Below are the code and all the weights of a small trained network. Each question names an input and a class and asks about switching units off, where a switched-off unit gives its printed mean instead of its output.

import numpy as np


def w(rows, s, z=0):
    codes = np.array(rows[::2]) - 128.0
    scale = np.full(codes.shape[1], s)
    scale[-1] = z or s
    return codes * scale


def f(y):
    return np.maximum(y, 0)


def log_softmax(a):
    a = a - a.max(-1, keepdims=True)
    return a - np.log(np.exp(a).sum(-1, keepdims=True))


def net(x, mask):
    res = np.array(x, float).reshape(1, 3) / 4 @ E
    y = f(res @ A[0][:, :-1].T + A[0][:, -1])
    res = res + np.where(mask, y, B[0][:, -1]) @ B[0][:, :-1]
    return log_softmax(res[-1] @ U[:, :-1].T + U[:, -1])


A, B = {}, {}
E = w([
[137,25,48,96,110,217,219,11,215],'x0',
[156,166,227,2,208,207,241,183,73],'x1',
[9,189,42,77,204,78,150,35,62],'x2',
],0.0053)
A[0] = w([
[110,204,182,179,133,44,58,196,52,45],'neuron 0',
[230,99,206,215,18,147,59,215,195,125],'neuron 1',
[105,138,74,211,86,48,38,118,149,95],'neuron 2',
[49,175,70,103,186,94,115,79,77,7],'neuron 3',
[120,204,184,159,137,59,48,202,49,67],'neuron 4',
[118,214,169,162,126,56,41,209,57,44],'neuron 5',
[120,120,67,226,68,45,36,99,165,150],'neuron 6',
[41,203,66,118,201,63,122,83,53,124],'neuron 7',
[234,91,207,191,53,168,89,228,176,3],'neuron 8',
[109,114,67,223,74,61,46,108,170,19],'neuron 9',
[133,3,25,102,91,226,234,6,241,27],'neuron 10',
[120,100,51,213,62,71,59,84,182,32],'neuron 11',
[153,180,235,4,213,226,247,214,47,72],'neuron 12',
[41,181,58,128,181,67,103,64,77,114],'neuron 13',
[37,183,66,101,183,73,131,72,78,30],'neuron 14',
],0.005,0.0033)
B[0] = w([
[63,123,202,205,52,213,53,44,68,204],'neuron 0',
[76,41,171,179,209,95,190,196,231,249],'neuron 1',
[199,199,195,49,170,55,102,85,116,207],'neuron 2',
[99,40,233,187,228,135,207,168,211,168],'neuron 3',
[69,121,187,205,50,209,51,46,69,209],'neuron 4',
[63,127,202,209,51,216,51,42,74,205],'neuron 5',
[191,196,173,45,179,42,101,110,130,237],'neuron 6',
[88,49,144,170,192,93,174,178,211,209],'neuron 7',
[84,25,239,188,231,117,227,182,228,206],'neuron 8',
[207,208,232,40,211,51,112,73,111,196],'neuron 9',
[43,154,253,222,42,217,13,13,64,255],'neuron 10',
[211,213,231,44,198,59,101,77,95,204],'neuron 11',
[231,227,233,28,207,18,54,56,117,245],'neuron 12',
[90,50,139,168,194,106,179,187,216,201],'neuron 13',
[97,47,229,187,209,124,193,169,214,180],'neuron 14',
],0.0057,0.0064)
U = w([
[246,250,162,4,211,7,94,81,78,21],'0',
[38,3,150,236,231,109,243,227,248,8],'1',
[13,147,147,248,13,245,23,15,22,44],'2',
[100,157,86,112,112,56,101,162,127,251],'3',
[154,150,9,116,10,103,247,248,5,3],'4',
[147,170,9,119,7,107,250,253,13,3],'5',
[153,156,6,118,9,106,250,251,5,3],'6',
],0.0057,0.0055)

Each question gives the input, the list of numbers given to net, and the class t.
The units are the neurons (one row each of A and B). Each row of codes is followed by its name. A weight is (code - 128) times the scale printed after its matrix; where a second scale follows, it is the last column's (A, B and U).
mask holds one flag per neuron, in row order. A switched-off neuron (its flag False) gives its mean, the last column of its row in B, instead of its output. The means were averaged over made-up inputs and are rounded, as every weight is.
A unit's drop is (log p(t) with every unit on - log p(t) with that unit switched off) / (log p(t) with every unit on - log p(t) with every unit switched off).
The circuit of an input: a set's keep is (log p(t) with only the set's units on - log p(t) with every unit switched off) / (log p(t) with every unit on - log p(t) with every unit switched off). Starting from the 12 units with the biggest drops (on a tie, the unit counted first), units are removed one at a time, each time the one whose removal leaves the highest keep (on an exact tie, the one counted first), for as long as the keep stays at least 0.8.
circuit, biggest first: the units of the circuit, biggest drop first
top k neurons: the k neurons with the biggest drops, biggest first
drop when u is switched off: that unit's drop, to one decimal
input [-1,-7,-7], class 0: circuit, biggest first => (neuron 6)
input [-7,5,8], class 1: circuit, biggest first => (neuron 7; neuron 14)
input [0,-7,8], class 1: top 2 neurons => (neuron 13; neuron 7)
input [-6,-3,5], class 2: top 4 neurons => (neuron 0; neuron 5; neuron 4; neuron 1)
input [-3,-1,-5], class 1: top 3 neurons => (neuron 1; neuron 8; neuron 10)
input [-1,1,2], class 3: top 2 neurons => (neuron 1; neuron 8)
input [-7,-5,-8], class 1: top 3 neurons => (neuron 1; neuron 8; neuron 10)
input [-6,-3,8], class 1: top 2 neurons => (neuron 7; neuron 13)
input [-6,2,8], class 1: drop when neuron 7 is switched off => 0.1
input [7,-3,1], class 2: drop when neuron 10 is switched off => 0.9
input [8,-8,-6], class 0: drop when neuron 6 is switched off => 0.3
